Below are the code and all the weights of a small trained network. Each question names an input and a class and asks about switching units off, where a switched-off unit gives its printed mean instead of its output.

import numpy as np


def w(rows, s, z=0):
    codes = np.array(rows[::2]) - 128.0
    scale = np.full(codes.shape[1], s)
    scale[-1] = z or s
    return codes * scale


def f(y):
    return np.maximum(y, 0)


def log_softmax(a):
    a = a - a.max(-1, keepdims=True)
    return a - np.log(np.exp(a).sum(-1, keepdims=True))


def net(x, mask):
    res = np.array(x, float).reshape(1, 2) / 4 @ E
    y = f(res @ A[0][:, :-1].T + A[0][:, -1])
    res = res + np.where(mask, y, B[0][:, -1]) @ B[0][:, :-1]
    return log_softmax(res[-1] @ U[:, :-1].T + U[:, -1])


A, B = {}, {}
E = w([
[168,227,220,212,18,52,161],'x0',
[35,129,54,169,78,49,2],'x1',
],0.0097)
A[0] = w([
[128,127,183,122,143,132,138,253],'n0',
[173,251,252,192,14,57,136,62],'n1',
[209,150,205,113,149,175,186,170],'n2',
[210,127,198,87,174,202,224,11],'n3',
[94,161,180,159,105,134,143,254],'n4',
[172,194,178,202,13,48,168,26],'n5',
[29,99,52,133,111,93,33,24],'n6',
[139,81,171,70,142,157,179,253],'n7',
[44,146,35,196,89,61,57,16],'n8',
[204,63,191,48,213,235,214,47],'n9',
[111,1,23,6,229,230,109,30],'n10',
[112,31,53,62,241,181,90,202],'n11',
[74,162,93,182,60,56,3,249],'n12',
],0.0087)
B[0] = w([
[142,46,155,138,56,192,25,184],'n0',
[224,197,96,31,88,26,142,231],'n1',
[142,139,186,197,141,185,115,195],'n2',
[210,228,215,197,213,135,205,178],'n3',
[129,28,107,58,19,173,27,193],'n4',
[213,225,85,49,163,42,203,201],'n5',
[200,211,221,172,245,173,203,184],'n6',
[150,113,191,137,89,207,24,197],'n7',
[197,224,196,163,232,189,211,187],'n8',
[201,207,184,147,195,175,134,199],'n9',
[211,203,77,37,102,21,144,223],'n10',
[176,80,77,52,58,77,83,235],'n11',
[175,63,195,177,137,219,93,249],'n12',
],0.011,0.019)
U = w([
[157,191,92,43,118,53,158,76],'0',
[152,202,188,214,221,216,165,24],'1',
[134,33,126,124,52,212,53,240],'2',
[47,34,46,200,50,22,206,2],'3',
[10,70,30,200,43,55,217,2],'4',
[35,62,26,209,41,20,222,2],'5',
[49,44,37,221,56,32,213,2],'6',
],0.013,0.0087)

Each question gives the input, the list of numbers given to net, and the class t.
The units are the neurons (one row each of A and B). Each row of codes is followed by its name. A weight is (code - 128) times the scale printed after its matrix; where a second scale follows, it is the last column's (A, B and U).
mask holds one flag per neuron, in row order. A switched-off neuron (its flag False) gives its mean, the last column of its row in B, instead of its output. The means were averaged over made-up inputs and are rounded, as every weight is.
A unit's drop is (log p(t) with every unit on - log p(t) with that unit switched off) / (log p(t) with every unit on - log p(t) with every unit switched off).
The circuit of an input: a set's keep is (log p(t) with only the set's units on - log p(t) with every unit switched off) / (log p(t) with every unit on - log p(t) with every unit switched off). Starting from the 12 units with the biggest drops (on a tie, the unit counted first), units are removed one at a time, each time the one whose removal leaves the highest keep (on an exact tie, the one counted first), for as long as the keep stays at least 0.8.
units of the circuit, in order: the units of the circuit, biggest drop first
most important unit: the unit with the biggest drop
k most important neurons: the k neurons with the biggest drops, biggest first
drop when u is switched off: that unit's drop, to one decimal
input [6,-6], class 0: 3 most important neurons	[n1; n12; n5]
input [5,-5], class 0: 3 most important neurons	[n1; n12; n5]
input [3,4], class 1: units of the circuit, in order	[n11]
input [0,3], class 2: 2 most important neurons	[n3; n9]
input [-6,7], class 1: 4 most important neurons	[n6; n8; n1; n12]
input [7,-7], class 0: 2 most important neurons	[n1; n5]
input [-3,0], class 2: 2 most important neurons	[n1; n5]
input [2,4], class 1: 2 most important neurons	[n11; n8]
input [-3,-2], class 2: 3 most important neurons	[n1; n5; n7]
input [6,8], class 1: 2 most important neurons	[n12; n8]
input [3,1], class 2: drop when n10 is switched off	0.7
input [-5,7], class 1: drop when n6 is switched off	0.7
input [1,-3], class 2: drop when n8 is switched off	0.6
input [3,-3], class 2: most important unit	n10
